Below are the code and all the weights of a small trained network. Each question names an input and a target symbol and asks about switching units off, where a switched-off unit gives its printed mean instead of its output.

import numpy as np


def w(rows, s, z=0):
    codes = np.array(rows[::2]) - 128.0
    scale = np.full(codes.shape[1], s)
    scale[-1] = z or s
    return codes * scale


def softmax(a):
    e = np.exp(a - a.max(-1, keepdims=True))
    return e / e.sum(-1, keepdims=True)


def log_softmax(a):
    a = a - a.max(-1, keepdims=True)
    return a - np.log(np.exp(a).sum(-1, keepdims=True))


def net(x, mask):
    ids = ['ΓΛΦαεζηθξπτψω'.index(c) for c in x.split()]
    T = len(ids)
    res = E[ids] + P[:T]
    u = 0
    for l in range(3):
        r = res
        for j in range(3):
            rows = slice(4 * j, 4 * j + 4)
            q, k, v = (r @ M[l][rows].T for M in (Q, K, V))
            z = softmax(np.where(np.tri(T) > 0, q @ k.T / 4**0.5, -1e9)) @ v
            o = O[l][rows]
            res = res + np.where(mask[u + j], z, o[:, -1]) @ o[:, :-1]
        u += 3
    return log_softmax(res[-1] @ U[:, :-1].T + U[:, -1])


Q, K, V, O = {}, {}, {}, {}
E = w([
[192,201,5,109,205,94],'Γ',
[93,131,85,164,134,173],'Λ',
[49,16,203,38,26,72],'Φ',
[185,78,144,166,121,113],'α',
[125,123,86,187,146,106],'ε',
[19,147,81,56,138,75],'ζ',
[143,100,119,152,124,153],'η',
[144,98,118,151,120,151],'θ',
[155,95,126,139,114,153],'ξ',
[38,83,223,195,128,84],'π',
[144,101,116,151,120,151],'τ',
[214,61,84,67,61,118],'ψ',
[124,104,106,116,102,208],'ω',
],0.016)
P = w([
[126,112,129,124,134,136],'0',
[107,138,124,150,76,138],'1',
[107,76,72,151,111,129],'2',
[118,153,201,113,146,165],'3',
[129,171,145,155,57,123],'4',
[98,65,109,128,156,124],'5',
[135,133,187,98,189,150],'6',
[135,173,123,149,10,97],'7',
[105,36,54,133,128,94],'8',
[130,110,183,87,219,148],'9',
[156,209,144,146,4,71],'10',
[108,61,54,131,92,73],'11',
[153,93,173,91,222,105],'12',
],0.015)
Q[0] = w([
[175,149,176,144,128,143],'0.h1',
[85,154,164,137,125,115],'0.h1',
[145,169,91,153,137,135],'0.h1',
[108,130,140,171,136,124],'0.h1',
[140,77,60,134,145,134],'0.h2',
[117,135,183,95,204,146],'0.h2',
[151,179,115,155,111,139],'0.h2',
[165,143,149,139,184,176],'0.h2',
[97,126,181,117,164,121],'0.h3',
[76,145,118,132,4,65],'0.h3',
[180,211,170,121,112,154],'0.h3',
[136,94,42,132,87,98],'0.h3',
],0.019)
K[0] = w([
[157,141,132,168,84,153],'0.h1',
[58,139,128,178,123,103],'0.h1',
[146,134,76,143,158,146],'0.h1',
[107,100,143,186,180,126],'0.h1',
[154,169,181,79,209,118],'0.h2',
[140,243,154,181,1,124],'0.h2',
[94,91,49,165,159,61],'0.h2',
[118,226,116,132,78,49],'0.h2',
[96,236,88,142,78,165],'0.h3',
[82,49,60,132,197,166],'0.h3',
[133,102,91,172,58,83],'0.h3',
[140,85,143,85,211,119],'0.h3',
],0.016)
V[0] = w([
[107,106,189,194,152,137],'0.h1',
[97,121,120,99,137,110],'0.h1',
[73,119,101,160,118,120],'0.h1',
[90,194,199,254,139,63],'0.h1',
[221,79,184,89,107,156],'0.h2',
[207,158,162,114,65,209],'0.h2',
[126,80,175,203,52,139],'0.h2',
[218,134,127,162,116,78],'0.h2',
[101,193,91,40,18,232],'0.h3',
[189,82,184,51,118,131],'0.h3',
[121,174,113,209,97,212],'0.h3',
[86,175,100,47,164,196],'0.h3',
],0.0072)
O[0] = w([
[135,33,116,136,143,124,120],'0.h1',
[114,137,144,64,117,138,144],'0.h1',
[130,116,123,69,134,160,170],'0.h1',
[112,23,120,134,254,118,1],'0.h1',
[116,201,161,221,90,113,177],'0.h2',
[137,174,143,185,18,83,174],'0.h2',
[94,101,53,212,98,106,238],'0.h2',
[34,167,149,148,83,156,79],'0.h2',
[213,195,105,119,43,98,225],'0.h3',
[121,220,187,245,136,131,141],'0.h3',
[136,89,94,102,82,95,163],'0.h3',
[244,161,195,52,104,110,120],'0.h3',
],0.0068,0.0037)
Q[1] = w([
[93,117,123,114,91,189],'1.h1',
[158,151,150,135,106,81],'1.h1',
[157,90,210,151,145,98],'1.h1',
[112,106,143,128,86,107],'1.h1',
[154,162,48,117,100,117],'1.h2',
[133,68,162,254,109,157],'1.h2',
[117,167,145,158,202,143],'1.h2',
[153,221,17,75,145,75],'1.h2',
[129,87,78,166,159,136],'1.h3',
[175,61,208,168,104,162],'1.h3',
[117,143,124,83,145,120],'1.h3',
[50,147,166,66,144,47],'1.h3',
],0.0083)
K[1] = w([
[133,50,153,123,98,147],'1.h1',
[110,148,76,114,155,104],'1.h1',
[42,137,108,95,67,239],'1.h1',
[134,118,115,103,142,155],'1.h1',
[189,166,39,127,124,141],'1.h2',
[113,119,180,197,105,49],'1.h2',
[85,119,125,176,211,132],'1.h2',
[213,208,2,102,198,209],'1.h2',
[139,113,101,194,183,165],'1.h3',
[136,40,187,150,66,210],'1.h3',
[111,137,78,78,142,127],'1.h3',
[19,159,165,45,140,39],'1.h3',
],0.0078)
V[1] = w([
[88,175,46,81,109,140],'1.h1',
[173,125,195,157,104,151],'1.h1',
[76,117,156,89,98,146],'1.h1',
[118,174,141,132,157,191],'1.h1',
[177,56,131,101,168,74],'1.h2',
[168,147,38,108,147,180],'1.h2',
[78,139,147,149,107,54],'1.h2',
[153,83,205,176,148,161],'1.h2',
[178,142,162,197,99,218],'1.h3',
[94,171,70,128,184,11],'1.h3',
[49,34,147,169,162,137],'1.h3',
[188,71,198,116,114,253],'1.h3',
],0.0052)
O[1] = w([
[72,124,64,70,129,182,181],'1.h1',
[200,109,230,153,104,158,156],'1.h1',
[63,107,149,125,82,144,142],'1.h1',
[115,109,146,134,176,147,46],'1.h1',
[131,116,123,225,111,71,86],'1.h2',
[196,126,125,111,122,111,138],'1.h2',
[51,172,98,128,146,139,134],'1.h2',
[113,111,170,179,150,183,86],'1.h2',
[129,47,64,176,139,163,236],'1.h3',
[116,191,146,22,149,137,2],'1.h3',
[209,158,112,110,64,125,47],'1.h3',
[150,87,106,255,86,86,145],'1.h3',
],0.0053,0.0026)
Q[2] = w([
[229,240,97,131,39,133],'2.h1',
[123,129,170,233,174,148],'2.h1',
[221,196,199,144,204,186],'2.h1',
[118,61,65,192,184,188],'2.h1',
[210,125,202,71,255,151],'2.h2',
[238,246,139,116,112,149],'2.h2',
[124,120,202,138,189,250],'2.h2',
[85,155,206,172,39,43],'2.h2',
[96,72,170,156,6,92],'2.h3',
[69,130,89,162,95,190],'2.h3',
[140,113,109,127,178,177],'2.h3',
[120,115,216,60,158,137],'2.h3',
],0.0065)
K[2] = w([
[186,157,129,82,42,216],'2.h1',
[67,163,126,124,95,62],'2.h1',
[117,118,220,48,93,144],'2.h1',
[111,114,130,160,102,17],'2.h1',
[104,226,107,80,209,83],'2.h2',
[254,171,102,95,110,104],'2.h2',
[85,167,45,126,155,135],'2.h2',
[115,100,153,70,44,165],'2.h2',
[184,60,174,139,41,97],'2.h3',
[145,88,123,184,160,176],'2.h3',
[111,129,115,150,184,108],'2.h3',
[41,110,146,94,89,119],'2.h3',
],0.0082)
V[2] = w([
[196,55,121,221,198,222],'2.h1',
[120,59,254,106,104,136],'2.h1',
[65,63,220,121,123,93],'2.h1',
[144,161,27,187,186,160],'2.h1',
[86,36,123,131,57,208],'2.h2',
[124,200,108,45,173,57],'2.h2',
[154,119,180,116,128,140],'2.h2',
[121,164,190,98,134,181],'2.h2',
[132,113,109,143,80,204],'2.h3',
[240,130,151,148,167,93],'2.h3',
[115,143,138,88,131,19],'2.h3',
[130,18,87,174,115,176],'2.h3',
],0.0067)
O[2] = w([
[169,31,176,192,158,169,196],'2.h1',
[80,62,37,196,122,53,125],'2.h1',
[80,69,54,128,153,94,99],'2.h1',
[207,116,230,98,175,254,139],'2.h1',
[174,168,144,123,251,116,254],'2.h2',
[71,145,66,142,45,180,21],'2.h2',
[184,121,117,167,106,50,114],'2.h2',
[159,109,113,208,110,135,78],'2.h2',
[132,168,122,92,127,61,195],'2.h3',
[188,102,192,103,160,178,125],'2.h3',
[98,158,111,158,148,240,111],'2.h3',
[113,150,210,101,160,22,195],'2.h3',
],0.0054,0.0083)
U = w([
[42,87,190,108,22,103,76],'Γ',
[164,82,112,16,128,90,127],'Λ',
[115,157,76,145,127,81,4],'Φ',
[81,151,187,209,183,208,254],'α',
[90,116,137,1,193,136,220],'ε',
[170,151,52,161,152,193,137],'ζ',
[131,132,138,123,141,132,134],'η',
[132,135,140,129,144,138,170],'θ',
[127,149,145,150,132,136,238],'ξ',
[83,69,105,105,137,94,56],'π',
[129,135,142,123,136,133,100],'τ',
[86,200,169,192,92,145,89],'ψ',
[244,183,117,141,64,77,36],'ω',
],0.0065,0.0018)

Each question gives the input, a string of symbols that net reads in full, and the target symbol t.
The units are the heads (4 rows each of Q, K, V and O). Each row of codes is followed by its name. A weight is (code - 128) times the scale printed after its matrix; where a second scale follows, it is the last column's (O and U).
mask holds one flag per head, layer by layer. A switched-off head (its flag False) gives its mean, the last column of its rows in O, instead of its output. The means were averaged over made-up inputs and are rounded, as every weight is.
A unit's drop is (log p(t) with every unit on - log p(t) with that unit switched off) / (log p(t) with every unit on - log p(t) with every unit switched off).
The circuit of an input: a set's keep is (log p(t) with only the set's units on - log p(t) with every unit switched off) / (log p(t) with every unit on - log p(t) with every unit switched off). Starting from all 9 units, units are removed one at a time, each time the one whose removal leaves the highest keep (on an exact tie, the one counted first), for as long as the keep stays at least 0.8.
circuit, biggest first: the units of the circuit, biggest drop first
unit that matters most: the unit with the biggest drop
which heads matter: for each layer, one digit per head in row order, 1 if its drop is at least 0.15 and else 0, layers parted by /
input α α π α ζ Λ ζ π Φ α ξ, target Φ: circuit, biggest first -> [2.h1, 0.h3, 0.h1]
input ω α ω α ω ω ε α ω ω θ ψ, target ω: circuit, biggest first -> [0.h1, 0.h3]
input α Λ θ Λ ω ξ η, target ω: which heads matter -> 001 / 000 / 000
input ω ω ζ α ω α ω α ω ζ ω α, target ζ: which heads matter -> 011 / 001 / 011
input ω Φ ζ ψ Φ ξ ζ Λ α, target ζ: which heads matter -> 010 / 001 / 011
input Λ ω α ξ α ψ Λ ω ω Λ ψ θ, target Λ: circuit, biggest first -> [0.h2, 0.h3]
input π η ω ω ξ α, target ω: circuit, biggest first -> [0.h3, 0.h2]
input α ω ξ Λ ω η θ ζ ζ, target ε: circuit, biggest first -> [1.h3]
input ψ ω ω ε ω ψ ψ ω, target ψ: which heads matter -> 111 / 000 / 000
input τ ζ ω ζ α Φ ω ζ η, target ω: which heads matter -> 011 / 000 / 000
input α ζ α ε ω ω ε α Λ ω ε, target Λ: which heads matter -> 011 / 000 / 000
input α ψ ω ω, target ψ: circuit, biggest first -> [0.h2, 0.h3]
input ω θ ω ω ω π ξ ξ, target π: circuit, biggest first -> [0.h3, 2.h1, 0.h2]
input ξ ω ω ω θ ψ τ α ζ ζ π ω ω, target π: circuit, biggest first -> [0.h1, 2.h1, 0.h3]
input θ ε η ε Φ ε α, target Φ: circuit, biggest first -> [2.h1, 0.h3]
input α ξ Φ ε α π π ω ω, target π: circuit, biggest first -> [0.h3, 2.h1]
input ψ α ψ ζ Λ ω π, target π: which heads matter -> 100 / 000 / 100
input ψ ω η α α ω, target α: circuit, biggest first -> [0.h3, 2.h1]
input ξ ζ Λ ω Λ ω Λ ζ ζ ε Γ ω Λ, target Γ: circuit, biggest first -> [2.h2, 0.h2, 1.h3]
input ε ω η α ξ τ α α ω ε ω ω, target ε: circuit, biggest first -> [0.h3, 0.h2, 2.h2]
input ψ α ε Λ π ε α, target π: unit that matters most -> 0.h1
input α ξ ω, target α: circuit, biggest first -> [0.h3, 0.h2]
input Λ η α Φ Λ ω, target Φ: which heads matter -> 001 / 000 / 100
input ω Γ τ Λ ξ ω θ α Λ α ω ω θ, target ω: which heads matter -> 011 / 000 / 000
input π ω ω ξ, target ω: which heads matter -> 001 / 000 / 000
input ω α ζ α ζ ω α Λ ε ζ ε, target ε: which heads matter -> 011 / 000 / 000
input ψ ε ω α ε ζ ω Λ, target ζ: unit that matters most -> 0.h2
input ω α ξ ω π ε Λ τ ω, target Λ: unit that matters most -> 0.h3
